Below is a small trained network, with its code and all its weights. Each question gives an input and a target symbol and asks what happens when units are switched off, that is, made to give their printed mean instead of their output.

import numpy as np


def w(rows, s, z=0):
    codes = np.array(rows[::2]) - 128.0
    scale = np.full(codes.shape[1], s)
    scale[-1] = z or s
    return codes * scale


def norm(h):
    return h / np.sqrt((h * h).mean(-1, keepdims=True) + 1e-5)


def f(y):
    return y / 2 * (1 + np.tanh(0.7978845608 * (y + 0.044715 * y**3)))


def softmax(a):
    e = np.exp(a - a.max(-1, keepdims=True))
    return e / e.sum(-1, keepdims=True)


def log_softmax(a):
    a = a - a.max(-1, keepdims=True)
    return a - np.log(np.exp(a).sum(-1, keepdims=True))


def net(x, mask):
    ids = ['ΘΛΠΣΦαζμτω'.index(c) for c in x.split()]
    T = len(ids)
    res = E[ids] + P[:T]
    r = norm(res)
    for j in range(2):
        rows = slice(3 * j, 3 * j + 3)
        q, k, v = (r @ M[0][rows].T for M in (Q, K, V))
        z = softmax(np.where(np.tri(T) > 0, q @ k.T / 3**0.5, -1e9)) @ v
        o = O[0][rows]
        res = res + np.where(mask[j], z, o[:, -1]) @ o[:, :-1]
    y = f(norm(res) @ A[0][:, :-1].T + A[0][:, -1])
    res = res + np.where(mask[2:14], y, B[0][:, -1]) @ B[0][:, :-1]
    return log_softmax(norm(res)[-1] @ U[:, :-1].T + U[:, -1])


Q, K, V, O, A, B = {}, {}, {}, {}, {}, {}
E = w([
[112,177,167],'Θ',
[131,82,96],'Λ',
[166,105,107],'Π',
[187,178,89],'Σ',
[106,163,127],'Φ',
[90,154,137],'α',
[165,101,144],'ζ',
[99,102,5],'μ',
[74,131,115],'τ',
[126,120,100],'ω',
],0.021)
P = w([
[118,254,81],'0',
[105,33,212],'1',
[169,73,25],'2',
[111,244,92],'3',
[94,2,208],'4',
[170,59,51],'5',
[108,246,88],'6',
[94,12,175],'7',
[173,51,67],'8',
[107,239,93],'9',
[90,20,203],'10',
[166,46,78],'11',
[111,242,92],'12',
],0.0061)
Q[0] = w([
[138,133,79],'h0',
[19,162,71],'h0',
[205,128,74],'h0',
[152,4,164],'h1',
[203,183,138],'h1',
[137,50,184],'h1',
],0.019)
K[0] = w([
[154,127,77],'h0',
[15,213,66],'h0',
[204,87,87],'h0',
[241,8,122],'h1',
[156,227,176],'h1',
[195,140,107],'h1',
],0.016)
V[0] = w([
[40,127,248],'h0',
[31,96,232],'h0',
[143,103,94],'h0',
[148,137,157],'h1',
[174,45,57],'h1',
[251,65,44],'h1',
],0.003)
O[0] = w([
[4,105,177,10],'h0',
[10,140,175,18],'h0',
[153,153,130,152],'h0',
[105,90,123,84],'h1',
[65,105,196,151],'h1',
[5,22,203,99],'h1',
],0.0033,0.0013)
A[0] = w([
[206,85,174,254],'n0',
[124,169,173,82],'n1',
[149,123,149,142],'n2',
[75,94,107,127],'n3',
[112,122,144,71],'n4',
[88,172,162,156],'n5',
[81,3,193,142],'n6',
[131,122,88,101],'n7',
[210,47,114,209],'n8',
[77,94,129,208],'n9',
[93,56,198,102],'n10',
[143,177,211,4],'n11',
],0.018,0.0019)
B[0] = w([
[162,197,53,185],'n0',
[137,129,150,136],'n1',
[126,165,106,126],'n2',
[152,174,108,191],'n3',
[132,137,105,125],'n4',
[114,85,118,168],'n5',
[141,253,57,255],'n6',
[142,85,164,167],'n7',
[77,199,121,247],'n8',
[147,184,91,189],'n9',
[110,196,35,198],'n10',
[177,167,174,136],'n11',
],0.033,0.008)
U = w([
[170,146,222,150],'Θ',
[91,151,138,87],'Λ',
[74,118,187,185],'Π',
[126,153,147,122],'Σ',
[160,55,132,254],'Φ',
[180,56,53,78],'α',
[83,113,161,161],'ζ',
[6,68,55,69],'μ',
[244,140,130,166],'τ',
[2,179,191,51],'ω',
],0.013,0.005)

Each question gives the input, a string of symbols that net reads in full, and the target symbol t.
The units are the heads (3 rows each of Q, K, V and O) and the neurons (one row each of A and B). Each row of codes is followed by its name. A weight is (code - 128) times the scale printed after its matrix; where a second scale follows, it is the last column's (O, A, B and U).
mask holds one flag per unit, heads first, then neurons. A switched-off unit (its flag False) gives its mean, the last column of its rows in O or B, instead of its output. The means were averaged over made-up inputs and are rounded, as every weight is.
A unit's drop is (log p(t) with every unit on - log p(t) with that unit switched off) / (log p(t) with every unit on - log p(t) with every unit switched off).
The circuit of an input: a set's keep is (log p(t) with only the set's units on - log p(t) with every unit switched off) / (log p(t) with every unit on - log p(t) with every unit switched off). Starting from the 12 units with the biggest drops (on a tie, the unit counted first), units are removed one at a time, each time the one whose removal leaves the highest keep (on an exact tie, the one counted first), for as long as the keep stays at least 0.8.
units of the circuit, in order: the units of the circuit, biggest drop first
k most important neurons: the k neurons with the biggest drops, biggest first
heads that matter: for each layer, one digit per head in row order, 1 if its drop is at least 0.15 and else 0, layers parted by /
drop of u: that unit's drop, to one decimal
input τ ω μ, target μ: units of the circuit, in order	n6, n0
input ζ ζ τ, target τ: units of the circuit, in order	n8, n10, n6, n3
input α Σ Φ, target Φ: 4 most important neurons	n8, n6, n10, n0
input Σ Σ ω, target ω: units of the circuit, in order	n8, n6, n10, n0
input Λ Φ Π Φ Σ α, target α: 3 most important neurons	n8, n6, n10
input ζ Φ Φ ω Φ Φ, target Φ: 4 most important neurons	n8, n6, n10, n9
input μ τ Λ τ τ Σ τ τ α, target α: 3 most important neurons	n8, n6, n5
input τ ζ Θ, target Θ: drop of n8	0.2
input Σ Λ Φ Σ Σ τ Σ Σ τ μ, target α: units of the circuit, in order	n8, n6, n10, n7
input Σ Σ μ Λ, target ω: heads that matter	10
input Σ Σ Σ Φ Λ Σ τ τ Φ ω, target Φ: drop of n8	1.7
input α ω μ, target μ: drop of n10	0.3
input Φ μ τ Θ, target Θ: 3 most important neurons	n11, n6, n8
